Here is a tiny trained network, its code and every weight. The questions are about switching its units off for an input and a target symbol, where a switched-off unit gives its printed mean instead of its output.

import numpy as np


def w(rows, s, z=0):
    codes = np.array(rows[::2]) - 128.0
    scale = np.full(codes.shape[1], s)
    scale[-1] = z or s
    return codes * scale


def norm(h):
    return h / np.sqrt((h * h).mean(-1, keepdims=True) + 1e-5)


def f(y):
    return y / 2 * (1 + np.tanh(0.7978845608 * (y + 0.044715 * y**3)))


def softmax(a):
    e = np.exp(a - a.max(-1, keepdims=True))
    return e / e.sum(-1, keepdims=True)


def log_softmax(a):
    a = a - a.max(-1, keepdims=True)
    return a - np.log(np.exp(a).sum(-1, keepdims=True))


def net(x, mask):
    ids = ['ΛΞΣΦαεηθτψω'.index(c) for c in x.split()]
    T = len(ids)
    res = E[ids] + P[:T]
    u = 0
    for l in range(2):
        q, k, v = (norm(res) @ M[l].T for M in (Q, K, V))
        z = softmax(np.where(np.tri(T) > 0, q @ k.T / 4**0.5, -1e9)) @ v
        res = res + np.where(mask[u], z, O[l][:, -1]) @ O[l][:, :-1]
        u += 1
        y = f(norm(res) @ A[l][:, :-1].T + A[l][:, -1])
        res = res + np.where(mask[u : u + 16], y, B[l][:, -1]) @ B[l][:, :-1]
        u += 16
    return log_softmax(norm(res)[-1] @ U[:, :-1].T + U[:, -1])


Q, K, V, O, A, B = {}, {}, {}, {}, {}, {}
E = w([
[82,102,2],'Λ',
[76,68,182],'Ξ',
[142,75,143],'Σ',
[130,123,239],'Φ',
[179,129,110],'α',
[186,132,105],'ε',
[125,147,125],'η',
[182,62,108],'θ',
[135,86,127],'τ',
[25,156,209],'ψ',
[108,92,198],'ω',
],0.026)
P = w([
[112,181,136],'0',
[102,181,41],'1',
[174,107,179],'2',
[98,185,28],'3',
[187,97,172],'4',
[91,181,26],'5',
[146,164,244],'6',
[97,181,33],'7',
[193,91,173],'8',
[91,178,28],'9',
[143,171,255],'10',
[98,175,31],'11',
[189,85,178],'12',
[92,176,32],'13',
],0.0082)
Q[0] = w([
[114,70,145],'0.h1',
[115,251,144],'0.h1',
[124,181,113],'0.h1',
[132,59,123],'0.h1',
],0.018)
K[0] = w([
[11,99,80],'0.h1',
[230,118,216],'0.h1',
[197,160,178],'0.h1',
[49,126,70],'0.h1',
],0.013)
V[0] = w([
[253,144,219],'0.h1',
[81,130,187],'0.h1',
[61,104,84],'0.h1',
[200,29,165],'0.h1',
],0.0061)
O[0] = w([
[69,191,16,1],'0.h1',
[49,108,109,74],'0.h1',
[138,108,199,196],'0.h1',
[2,255,165,106],'0.h1',
],0.0056,0.0041)
A[0] = w([
[71,123,181,127],'0.n1',
[141,127,121,116],'0.n2',
[150,62,192,60],'0.n3',
[43,60,109,231],'0.n4',
[149,148,226,164],'0.n5',
[99,75,132,163],'0.n6',
[113,114,66,75],'0.n7',
[151,65,168,251],'0.n8',
[100,148,165,50],'0.n9',
[120,121,157,104],'0.n10',
[134,180,113,15],'0.n11',
[139,93,181,6],'0.n12',
[119,116,8,65],'0.n13',
[77,139,117,68],'0.n14',
[132,130,103,75],'0.n15',
[37,169,139,100],'0.n16',
],0.017,0.0026)
B[0] = w([
[103,195,79,160],'0.n1',
[102,118,133,131],'0.n2',
[56,159,90,198],'0.n3',
[119,223,177,203],'0.n4',
[255,124,117,196],'0.n5',
[174,183,122,166],'0.n6',
[142,109,126,179],'0.n7',
[105,154,181,206],'0.n8',
[137,122,96,134],'0.n9',
[138,143,113,136],'0.n10',
[129,121,171,132],'0.n11',
[100,145,113,162],'0.n12',
[192,101,159,244],'0.n13',
[92,111,113,133],'0.n14',
[108,123,128,135],'0.n15',
[103,35,178,148],'0.n16',
],0.02,0.011)
Q[1] = w([
[227,190,58],'1.h1',
[154,35,153],'1.h1',
[184,94,254],'1.h1',
[126,146,247],'1.h1',
],0.0078)
K[1] = w([
[107,135,250],'1.h1',
[68,162,131],'1.h1',
[104,37,89],'1.h1',
[160,16,48],'1.h1',
],0.011)
V[1] = w([
[136,60,224],'1.h1',
[172,118,132],'1.h1',
[179,210,1],'1.h1',
[128,57,228],'1.h1',
],0.0099)
O[1] = w([
[69,24,176,229],'1.h1',
[155,78,167,254],'1.h1',
[247,204,114,168],'1.h1',
[61,27,172,209],'1.h1',
],0.011,0.0037)
A[1] = w([
[150,109,114,105],'1.n1',
[142,115,200,99],'1.n2',
[133,124,136,80],'1.n3',
[154,142,140,40],'1.n4',
[110,151,82,176],'1.n5',
[146,48,1,111],'1.n6',
[136,123,116,138],'1.n7',
[129,128,127,68],'1.n8',
[183,147,117,98],'1.n9',
[187,71,122,89],'1.n10',
[146,117,108,56],'1.n11',
[82,184,77,222],'1.n12',
[131,115,128,69],'1.n13',
[127,121,93,3],'1.n14',
[136,138,134,107],'1.n15',
[168,131,40,194],'1.n16',
],0.021,0.0035)
B[1] = w([
[119,131,113,149],'1.n1',
[145,180,162,244],'1.n2',
[136,132,132,130],'1.n3',
[143,135,158,159],'1.n4',
[141,62,106,122],'1.n5',
[129,4,180,146],'1.n6',
[124,121,123,130],'1.n7',
[139,131,129,119],'1.n8',
[92,120,161,216],'1.n9',
[119,107,71,254],'1.n10',
[123,127,112,127],'1.n11',
[73,82,42,157],'1.n12',
[140,138,153,123],'1.n13',
[168,127,128,112],'1.n14',
[130,124,127,140],'1.n15',
[74,135,56,154],'1.n16',
],0.034,0.0093)
U = w([
[202,136,226,207],'Λ',
[109,176,157,154],'Ξ',
[54,92,178,51],'Σ',
[163,182,97,20],'Φ',
[248,148,86,3],'α',
[135,133,96,73],'ε',
[83,70,244,76],'η',
[106,130,121,135],'θ',
[117,89,121,150],'τ',
[80,113,145,78],'ψ',
[123,104,126,82],'ω',
],0.017,0.0071)

Each question gives the input, a string of symbols that net reads in full, and the target symbol t.
The units are the heads (4 rows each of Q, K, V and O) and the neurons (one row each of A and B). Each row of codes is followed by its name. A weight is (code - 128) times the scale printed after its matrix; where a second scale follows, it is the last column's (O, A, B and U).
mask holds one flag per unit, layer by layer, with each layer's heads first. A switched-off unit (its flag False) gives its mean, the last column of its rows in O or B, instead of its output. The means were averaged over made-up inputs and are rounded, as every weight is.
A unit's drop is (log p(t) with every unit on - log p(t) with that unit switched off) / (log p(t) with every unit on - log p(t) with every unit switched off).
The circuit of an input: a set's keep is (log p(t) with only the set's units on - log p(t) with every unit switched off) / (log p(t) with every unit on - log p(t) with every unit switched off). Starting from the 12 units with the biggest drops (on a tie, the unit counted first), units are removed one at a time, each time the one whose removal leaves the highest keep (on an exact tie, the one counted first), for as long as the keep stays at least 0.8.
units of the circuit, in order: the units of the circuit, biggest drop first
most important unit: the unit with the biggest drop
top k neurons: the k neurons with the biggest drops, biggest first
top k neurons in layer l: the k neurons of layer l with the biggest drops, biggest first
drop of u: that unit's drop, to one decimal
input Σ α Λ ω α Λ Ξ, target Ξ: units of the circuit, in order => 0.n3; 0.n1
input Λ Λ Λ Λ, target α: units of the circuit, in order => 0.n13
input α Φ ψ η α ε θ, target η: units of the circuit, in order => 1.h1; 0.n16
input α Σ α ε η Φ Λ Φ α Λ Λ Λ Ξ, target Ξ: top 2 neurons => 0.n3; 0.n13
input Ξ α α ω ε θ ω η α, target η: top 3 neurons in layer 0 => 0.n5; 0.n1; 0.n4
input Λ Λ Λ θ Λ α Φ Λ Σ Σ Λ Σ, target Ξ: top 2 neurons in layer 0 => 0.n8; 0.n1
input ψ Σ Ξ Λ Λ α Λ ε Ξ Λ Λ Σ η, target η: top 2 neurons => 0.n13; 0.n4
input ω Ξ Φ Φ Σ θ ω, target Ξ: top 3 neurons in layer 0 => 0.n5; 0.n1; 0.n13
input Ξ α Φ, target Ξ: top 4 neurons => 0.n5; 0.n1; 0.n13; 0.n3
input Λ Ξ Λ Λ ψ Λ Λ Λ, target α: top 3 neurons => 0.n13; 0.n4; 0.n8
input Σ α α, target α: top 3 neurons in layer 0 => 0.n1; 0.n8; 0.n3
input Λ ε Λ Λ Φ Λ α η, target η: top 4 neurons in layer 0 => 0.n13; 0.n3; 0.n4; 0.n5
input ω Ξ α, target Ξ: top 4 neurons => 0.n13; 0.n16; 0.n1; 1.n16
input Ξ ψ Φ, target Ξ: top 2 neurons in layer 1 => 1.n10; 1.n9
input ε Ξ Λ τ Λ α ω Σ Λ Λ Λ α, target τ: most important unit => 0.n4
input Ξ α Λ Λ Φ α θ Λ α Λ Λ Σ, target Ξ: top 3 neurons => 0.n8; 0.n1; 0.n3
input Φ τ Λ Φ ω η θ, target η: top 2 neurons in layer 0 => 0.n16; 0.n4
input ω τ ψ α Λ η Φ Σ α, target η: drop of 0.n1 => 0.1
input Λ Λ ε α Σ Ξ α Φ, target τ: drop of 0.n8 => 1.1
input Λ α θ η Λ Λ, target η: top neuron => 0.n8
input Λ τ Λ, target Λ: drop of 1.n1 => 0.0
